Below are the code and all the weights of a small trained network. Each question names an input and a class and asks about switching units off, where a switched-off unit gives its printed mean instead of its output.

import numpy as np


def w(rows, s, z=0):
    codes = np.array(rows[::2]) - 128.0
    scale = np.full(codes.shape[1], s)
    scale[-1] = z or s
    return codes * scale


def f(y):
    return y / 2 * (1 + np.tanh(0.7978845608 * (y + 0.044715 * y**3)))


def log_softmax(a):
    a = a - a.max(-1, keepdims=True)
    return a - np.log(np.exp(a).sum(-1, keepdims=True))


def net(x, mask):
    res = np.array(x, float).reshape(1, 3) / 4 @ E
    y = f(res @ A[0][:, :-1].T + A[0][:, -1])
    res = res + np.where(mask, y, B[0][:, -1]) @ B[0][:, :-1]
    return log_softmax(res[-1] @ U[:, :-1].T + U[:, -1])


A, B = {}, {}
E = w([
[84,253,128,208],'x0',
[44,46,74,116],'x1',
[120,155,231,154],'x2',
],0.012)
A[0] = w([
[126,40,124,109,237],'n0',
[55,144,80,136,196],'n1',
[100,98,178,124,76],'n2',
[130,124,122,135,21],'n3',
[244,74,166,108,181],'n4',
[73,198,199,139,164],'n5',
[83,57,159,120,252],'n6',
[156,108,143,108,203],'n7',
[130,154,137,126,234],'n8',
[137,129,68,116,180],'n9',
[181,98,87,117,207],'n10',
[148,185,132,135,168],'n11',
[219,66,129,90,244],'n12',
[2,101,120,139,231],'n13',
],0.023,0.0035)
B[0] = w([
[167,73,80,204,239],'n0',
[156,152,134,24,206],'n1',
[149,93,62,120,164],'n2',
[103,188,50,156,122],'n3',
[252,207,68,112,250],'n4',
[59,167,250,174,242],'n5',
[130,8,115,123,216],'n6',
[183,134,120,138,174],'n7',
[160,94,211,88,162],'n8',
[115,39,130,89,176],'n9',
[73,68,207,171,189],'n10',
[167,190,107,82,192],'n11',
[141,101,229,232,248],'n12',
[195,173,58,15,246],'n13',
],0.028,0.02)
U = w([
[205,194,167,117,230],'0',
[146,70,72,69,222],'1',
[211,47,113,254,111],'2',
[53,132,188,189,168],'3',
[50,126,67,178,4],'4',
[86,142,74,183,22],'5',
[80,115,88,208,23],'6',
],0.0084,0.0032)

Each question gives the input, the list of numbers given to net, and the class t.
The units are the neurons (one row each of A and B). Each row of codes is followed by its name. A weight is (code - 128) times the scale printed after its matrix; where a second scale follows, it is the last column's (A, B and U).
mask holds one flag per neuron, in row order. A switched-off neuron (its flag False) gives its mean, the last column of its row in B, instead of its output. The means were averaged over made-up inputs and are rounded, as every weight is.
A unit's drop is (log p(t) with every unit on - log p(t) with that unit switched off) / (log p(t) with every unit on - log p(t) with every unit switched off).
The circuit of an input: a set's keep is (log p(t) with only the set's units on - log p(t) with every unit switched off) / (log p(t) with every unit on - log p(t) with every unit switched off). Starting from the 12 units with the biggest drops (on a tie, the unit counted first), units are removed one at a time, each time the one whose removal leaves the highest keep (on an exact tie, the one counted first), for as long as the keep stays at least 0.8.
units of the circuit, in order: the units of the circuit, biggest drop first
k most important neurons: the k neurons with the biggest drops, biggest first
drop when u is switched off: that unit's drop, to one decimal
input [2,-5,8], class 3: units of the circuit, in order	[n5]
input [5,3,-2], class 0: 2 most important neurons	[n6 n0]
input [-8,-8,7], class 2: 3 most important neurons	[n12 n13 n1]
input [5,-1,6], class 3: 2 most important neurons	[n5 n4]
input [5,8,8], class 0: 4 most important neurons	[n5 n13 n9 n0]
input [5,-1,2], class 3: 2 most important neurons	[n4 n5]
input [5,7,5], class 0: 3 most important neurons	[n5 n9 n0]
input [8,2,-5], class 0: 2 most important neurons	[n6 n0]
input [3,-1,1], class 3: 3 most important neurons	[n4 n13 n5]
input [7,7,0], class 0: 2 most important neurons	[n6 n5]
input [2,-4,-8], class 3: 3 most important neurons	[n13 n4 n0]
input [3,4,3], class 0: 3 most important neurons	[n9 n5 n0]
input [-2,5,-1], class 1: 4 most important neurons	[n13 n5 n12 n1]
input [4,5,2], class 0: 2 most important neurons	[n9 n0]
input [-8,-8,3], class 2: units of the circuit, in order	[n12]
input [0,4,-7], class 1: drop when n10 is switched off	0.0
input [5,-3,8], class 3: drop when n5 is switched off	0.6
input [-1,5,-3], class 1: drop when n13 is switched off	0.1
